Here is a tiny trained network, its code and every weight. The questions are about switching its units off for an input and a class, where a switched-off unit gives its printed mean instead of its output.

import numpy as np


def w(rows, s, z=0):
    codes = np.array(rows[::2]) - 128.0
    scale = np.full(codes.shape[1], s)
    scale[-1] = z or s
    return codes * scale


def f(y):
    return np.maximum(y, 0)


def log_softmax(a):
    a = a - a.max(-1, keepdims=True)
    return a - np.log(np.exp(a).sum(-1, keepdims=True))


def net(x, mask):
    res = np.array(x, float).reshape(1, 8) / 4 @ E
    y = f(res @ A[0][:, :-1].T + A[0][:, -1])
    res = res + np.where(mask, y, B[0][:, -1]) @ B[0][:, :-1]
    return log_softmax(res[-1] @ U[:, :-1].T + U[:, -1])


A, B = {}, {}
E = w([
[204,239,87,151,74],'x0',
[147,114,134,119,109],'x1',
[140,120,135,120,114],'x2',
[54,146,96,1,67],'x3',
[116,138,122,131,138],'x4',
[150,110,138,117,102],'x5',
[105,83,66,176,36],'x6',
[191,88,24,77,184],'x7',
],0.0061)
A[0] = w([
[175,121,60,97,137,104],'N1',
[136,127,138,158,133,46],'N2',
[111,132,96,71,92,55],'N3',
[148,114,75,128,147,18],'N4',
[198,88,157,174,158,60],'N5',
[174,186,164,82,169,243],'N6',
[156,141,112,196,140,101],'N7',
[93,170,194,152,86,219],'N8',
[150,106,114,133,97,243],'N9',
[140,87,150,163,157,63],'N10',
[102,83,28,200,58,161],'N11',
[134,160,101,136,119,68],'N12',
[173,84,41,88,185,45],'N13',
[186,249,94,142,99,95],'N14',
[112,146,124,26,103,89],'N15',
[154,145,146,106,153,102],'N16',
[143,152,169,85,185,254],'N17',
[151,93,121,178,146,69],'N18',
[177,122,137,153,144,106],'N19',
[105,54,131,114,185,185],'N20',
[165,173,122,124,113,55],'N21',
[74,49,167,125,164,82],'N22',
],0.012,0.0025)
B[0] = w([
[113,118,220,170,123,205],'N1',
[98,148,134,109,123,142],'N2',
[48,136,91,130,158,194],'N3',
[132,160,182,119,119,162],'N4',
[37,154,86,119,152,190],'N5',
[211,98,94,164,182,233],'N6',
[67,118,92,106,124,184],'N7',
[98,126,229,182,167,231],'N8',
[141,63,123,173,160,187],'N9',
[89,125,87,106,110,166],'N10',
[248,171,80,119,226,255],'N11',
[136,118,120,96,96,153],'N12',
[87,177,252,155,97,231],'N13',
[133,64,127,52,2,249],'N14',
[47,145,42,148,160,228],'N15',
[170,169,122,136,145,162],'N16',
[181,125,82,152,200,228],'N17',
[74,134,100,121,138,169],'N18',
[80,143,93,127,149,169],'N19',
[153,52,120,114,54,227],'N20',
[139,120,132,95,69,169],'N21',
[183,123,122,80,13,221],'N22',
],0.018,0.0065)
U = w([
[141,72,86,67,39,73],'0',
[2,163,11,107,153,68],'1',
[212,127,67,146,192,163],'2',
[88,161,239,177,124,88],'3',
[120,88,82,137,130,253],'4',
],0.0073,0.0056)

Each question gives the input, the list of numbers given to net, and the class t.
The units are the neurons (one row each of A and B). Each row of codes is followed by its name. A weight is (code - 128) times the scale printed after its matrix; where a second scale follows, it is the last column's (A, B and U).
mask holds one flag per neuron, in row order. A switched-off neuron (its flag False) gives its mean, the last column of its row in B, instead of its output. The means were averaged over made-up inputs and are rounded, as every weight is.
A unit's drop is (log p(t) with every unit on - log p(t) with that unit switched off) / (log p(t) with every unit on - log p(t) with every unit switched off).
The circuit of an input: a set's keep is (log p(t) with only the set's units on - log p(t) with every unit switched off) / (log p(t) with every unit on - log p(t) with every unit switched off). Starting from the 12 units with the biggest drops (on a tie, the unit counted first), units are removed one at a time, each time the one whose removal leaves the highest keep (on an exact tie, the one counted first), for as long as the keep stays at least 0.8.
circuit, biggest first: the units of the circuit, biggest drop first
most important unit: the unit with the biggest drop
top k neurons: the k neurons with the biggest drops, biggest first
drop when u is switched off: that unit's drop, to one decimal
input [4,6,5,-8,6,-5,3,5], class 1: most important unit : N5
input [7,7,0,-5,-6,-2,-7,8], class 3: top 3 neurons : [N13; N1; N11]
input [-8,2,1,-6,1,-2,-4,6], class 0: top 2 neurons : [N20; N22]
input [3,2,2,-6,-2,3,-5,-2], class 1: circuit, biggest first : [N5; N19]
input [-5,-2,6,4,-3,0,3,-6], class 3: top 4 neurons : [N8; N14; N6; N17]
input [1,-2,-1,2,5,5,5,8], class 3: top 2 neurons : [N13; N1]
input [3,1,-4,-6,-3,2,6,-5], class 1: circuit, biggest first : [N7; N5]
input [8,-2,6,-5,5,-5,3,-7], class 0: top 2 neurons : [N14; N13]
input [-3,0,5,8,8,-5,6,-7], class 1: top 3 neurons : [N15; N3; N13]
input [-6,7,8,-4,5,1,-5,-1], class 0: top 3 neurons : [N22; N11; N20]
input [7,-3,7,-6,-5,8,4,7], class 0: top 2 neurons : [N14; N8]
input [-6,4,-1,2,5,-3,0,7], class 3: top 3 neurons : [N13; N14; N1]
input [-5,-6,-7,-6,6,-1,3,3], class 1: top 3 neurons : [N14; N5; N18]
input [2,-6,2,2,-8,-6,-8,-5], class 2: most important unit : N6
input [1,-7,6,2,4,-5,-5,-3], class 2: circuit, biggest first : [N6; N17]
input [8,-6,-1,3,0,-6,-6,-3], class 0: top 3 neurons : [N14; N11; N21]
input [0,-1,8,7,2,3,-5,-2], class 1: top 3 neurons : [N15; N11; N3]
input [-2,3,-7,2,-4,-5,5,-7], class 3: top 3 neurons : [N8; N6; N17]
input [-4,7,5,5,3,-1,6,-5], class 2: drop when N14 is switched off : 0.4
input [6,-8,-1,-3,-3,-5,1,7], class 3: circuit, biggest first : [N13]
input [4,-4,-3,-7,3,-5,4,-4], class 1: drop when N7 is switched off : 0.2
input [-4,-2,-3,-2,-5,7,-6,7], class 3: drop when N13 is switched off : 1.4
